Each row has two labels, one from each of two sets.
[ 13.9   1.8  -9.4   9.9   3.1  -1.5  18.6  -1.3 -59.6   0.1   2.3   0.3
  -9.0 -14.2   7.0   5.3   4.9  -1.5  -5.2]  q604 [39]
[  3.8   5.8   2.7   3.6   3.2  -6.5  -0.4   2.3 -32.5   3.2  -3.1   8.6
  -9.6   0.5   0.8  -6.0   6.5   0.0  -5.6]  Q553 [30]
[ 14.2   9.9   3.8  10.8   8.1 -11.6   8.4   4.3 -34.4  -0.5  -3.0   4.2
 -11.8  -5.4   5.3  -2.0   5.3  -3.8  -1.9]  q604 [28]
[  9.4  -2.8   2.3   8.5   3.6  -3.4   8.9  -1.0 -30.4  -3.1  -2.1   4.9
   3.5 -10.6   0.8   0.1   5.7  -0.9  -6.7]  q604 [39]
[ 14.9   4.8   4.0  18.3   3.9  -0.9  10.9   0.3 -42.2  -2.4  -5.4   2.2
 -15.4 -10.4   1.0   2.2   9.8  -0.1  -3.8]  q604 [30]
[ 13.8  -1.9  -1.0  11.4   7.0 -20.6  22.0   4.7 -42.2  -2.5  -2.6  -0.5
 -29.4  -5.6  -0.2  14.8   3.7  -1.5  -9.3]  q604 [30]
[ 12.1   7.5   5.8  20.7   5.1  -5.2   7.0   1.1 -23.8  -2.1  -2.5   5.9
  -6.9  -2.0   3.4   2.5   8.0  -0.3  -1.7]  q604 [30]
[ 16.3   3.7  -1.0   7.0   5.2 -10.2  11.7   5.1 -47.7   0.6  -2.5  -0.9
 -23.8  -2.5   4.7  -1.3   8.8  -2.7   7.1]  q604 [30]
[ 10.2  -2.2  -1.3   6.4   5.4  -9.0   9.5   0.9 -39.2   1.1  -0.5  -0.2
 -24.1 -11.3   3.1   2.5   5.3   0.3  -3.5]  q604 [39]
[ 19.0   1.2  -1.1  13.1   4.4 -11.0  13.1   0.3 -55.7  -5.6  -4.4   0.9
 -30.6 -15.6  10.9  -1.3  10.4   0.9   0.1]  q604 [39]
[  9.7  14.5   0.3   9.4   2.1  -9.3   0.5   2.2 -38.8  -7.7   0.2   3.0
 -10.3  -4.7   0.0  -0.6   4.4  -3.9  -1.7]  q604 [30]
[  9.8   6.5  -0.4   9.2   3.9  -6.1  -0.4   5.3 -31.6   0.1  -3.7   3.4
 -20.9  -3.2   8.2  -6.6   8.0  -5.9   2.2]  Q553 [39]
[ 12.6   8.6  -2.6   8.7  -3.1 -13.2   1.2   2.1 -27.2   1.3  -3.1   7.6
 -12.3  -2.1   5.5  -1.2   2.1  -4.4  -4.0]  Q553 [30]
[ 17.6   3.1   4.9   9.0   4.7 -13.1   5.2   5.2 -35.9  -2.3  -1.8   7.0
 -19.7 -13.5   6.1   2.1  12.5   1.2   1.4]  q604 [30]
[ 17.5  13.0   1.9   9.5   6.4  -6.8  -3.7   1.7 -45.7  -1.3  -7.0  -1.3
 -12.8  -3.4   7.6   1.1   8.3  -3.4  -5.7]  Q553 [30]
[  9.3  11.5  -0.7   2.0   1.9  -0.2   7.8   5.6 -47.5  -1.2  -1.3   2.8
 -15.2  -3.0   6.3  -2.0   3.5  -4.1  -6.4]  q571 [39]
[  7.9  10.1   2.4  13.2   2.8  -9.2  13.5   0.1 -30.7  -3.6  -0.3   3.6
 -14.7  -1.7  -3.8  -5.0   8.4   2.8  -5.4]  q604 [30]
[ 11.9   8.9  -0.5   0.4   2.1  -4.8   9.6   4.4 -33.7   3.7  -2.1   3.9
  -4.1  -5.4  -1.9   1.2   5.9   0.2   1.5]  q604 [30]
[ 14.7  -7.0   1.3  17.6   5.2  -7.9  12.0   3.9 -41.9  -1.6  -3.8  -0.1
 -14.1  -9.9  10.6  -3.6  13.0   0.8  -4.1]  q604 [30]
[ 10.4   6.1  -0.5   9.9  -0.2 -20.9  12.1   7.9 -45.2  -1.3  -8.3   0.7
 -28.7  -5.3   9.1  -5.7  10.0  -4.5  -5.5]  Q553 [30]
[ 11.9   9.7   1.2  14.5   3.0 -10.1   8.7   2.1 -33.5   4.5  -4.8  -1.1
 -13.2  -4.7   3.0  -2.5   8.5  -2.3  -2.0]  q604 [30]
[ 18.1   5.4  -2.4   0.2   5.4 -14.1   9.7   3.8 -52.5  -2.7  -7.9   2.1
 -19.0   4.7   9.6   0.4  10.1  -8.9  -4.4]  Q553 [30]
[ 17.8   8.6   2.2   7.3   3.6  -9.1   9.6   3.2 -41.9  -1.8   1.8   1.0
  -9.0  12.2   7.0  -0.7   4.5  -1.6  -2.1]  q571 [30]
[ 10.5  -3.0  -0.3   4.2   4.9 -10.9   5.9   4.9 -48.5  -1.1  -2.9  -2.7
 -29.2 -14.5   6.3   3.8   6.4   0.3   0.3]  q604 [39]
[ 29.7  12.0   1.6   9.2  -0.1  -8.3   7.5   4.4 -51.0  -1.8  -6.9   9.3
 -14.1  -6.2   5.5  -1.1   9.8  -8.5  -6.0]  Q553 [30]
[ 16.9  10.6   1.3  18.3   3.5 -15.7   2.8   3.8 -38.2  -1.0  -2.2   5.8
  -5.7  -4.6   1.3   1.6   8.0  -2.8  -7.5]  q604 [30]
[ 14.2  11.0   3.2   9.4   1.2  -2.4   4.8   2.3 -39.1  -1.4  -1.0   7.2
 -11.9   2.3   8.1  -0.2   7.0  -5.0  -5.7]  q571 [30]
[ 14.9   7.5   2.2  13.4   0.0  -4.3   6.4   2.4 -34.7  -0.9  -0.4   3.6
 -12.2  -6.6   0.4  -0.6   7.1   0.9  -1.6]  q604 [30]
[ 18.0   4.2  -3.5  -6.5   3.4  -8.7  15.5   2.5 -43.5   3.0   1.0   0.3
 -17.2  -0.9   5.2  -2.4   5.8  -5.2  -4.4]  Q553 [30]
[ 14.8  10.5  -0.4  11.0   0.7  -5.5   6.0   5.9 -35.6   1.0  -1.4   1.3
 -13.6  -4.0   4.9  -4.1   2.4  -3.8  -4.6]  Q553 [30]
[ 16.2   0.2   3.3  -0.8   1.6 -10.8   1.1   2.9 -53.6  -5.5  -6.9   8.7
 -20.4  -6.7  -0.4   6.7   8.8  -5.6  -3.8]  Q553 [39]
[ 10.4  12.0   1.8  10.7   1.9  -5.5  15.6  -2.6 -44.5  -1.2  -2.0   8.1
 -12.2  13.3   0.6  -1.1   6.7  -0.6  -2.4]  q571 [30]
[ 16.9   6.2  -3.2   6.4   2.6 -11.6  22.7  -1.1 -47.7  -1.7  -4.3  -2.1
 -12.8  -4.2   1.8   0.9   3.6  -3.6  -1.0]  q604 [29]
[ 11.5   9.5   3.5   8.9   4.0  -8.6   6.3  -0.1 -39.6   0.5  -6.2   2.9
  -6.3  -2.6   5.8  -1.2  10.2  -2.6 -20.1]  Q553 [30]
[ 13.9   6.3   2.3   0.8   4.6 -13.0  11.5   3.9 -42.0   2.8   1.3  -0.3
 -14.1   5.0   4.6   3.1   7.4  -6.7  -4.9]  Q553 [30]
[ 12.3  16.5  -3.3  10.2   8.8   6.0   3.7   0.3 -40.5  -1.2  -4.5  12.7
  15.1 -10.5   7.3  -1.3  17.1  -2.6  -7.5]  Q553 [39]
[ 15.8  15.7   2.9   8.6   2.7  -5.6  17.5   3.3 -46.7 -75.8 -10.9  -2.3
 -10.8   2.5  10.3   4.8   6.7  -1.2  -6.3]  q604 [30]
[ 14.3   9.6   3.1   8.5   3.8  -6.3  11.2  -0.5 -49.8   0.7 -10.9  -1.3
 -14.1  10.6   0.6  -3.4   8.3  -4.2   2.6]  q571 [30]
[ 14.0   5.6   4.3  11.5   2.2  -2.2   0.4   2.4 -31.5  -0.1  -4.3   5.0
  -3.1  -5.5   6.5   1.5   4.7  -1.7  -5.3]  q604 [39]

Each row has two labels, one from each of two sets.
[-1.2  1.8  1.4  1.0 -0.3 -0.2 -2.4 -3.2  0.9  1.6  2.1 -1.2  1.7  0.9
 -2.5 -1.2 -5.0  1.8 -0.6]  Q335 [223]
[ 0.2  0.5 -0.5 -0.1 -0.5 -0.1 -4.6 -5.4 -1.8 -0.3 -2.3  1.0 -3.4  1.9
 -1.7  4.3 -6.1  3.2 -0.3]  Q172 [227]
[-8.0 -2.0 -2.7 -2.3  1.8  0.5 -8.0 -2.1  3.2 -0.1 -2.4 -1.3  3.8  0.4
 -2.3 -0.5 -6.9 -2.9 -2.6]  q856 [224]
[-0.1 -1.8  1.3  1.0 -2.1 -1.1 -3.1 -5.9 -4.8 -0.2 -1.8  0.9  1.7 -2.6
 -1.2 -0.4 -1.8  3.6 -0.9]  Q335 [227]
[ 1.1 -2.0  1.3  0.7  0.1 -0.5 -2.3 -7.8 -4.7  0.7  0.8 -0.5 -1.9  0.5
 -0.8 -0.2 -7.3  0.5  1.3]  Q335 [227]
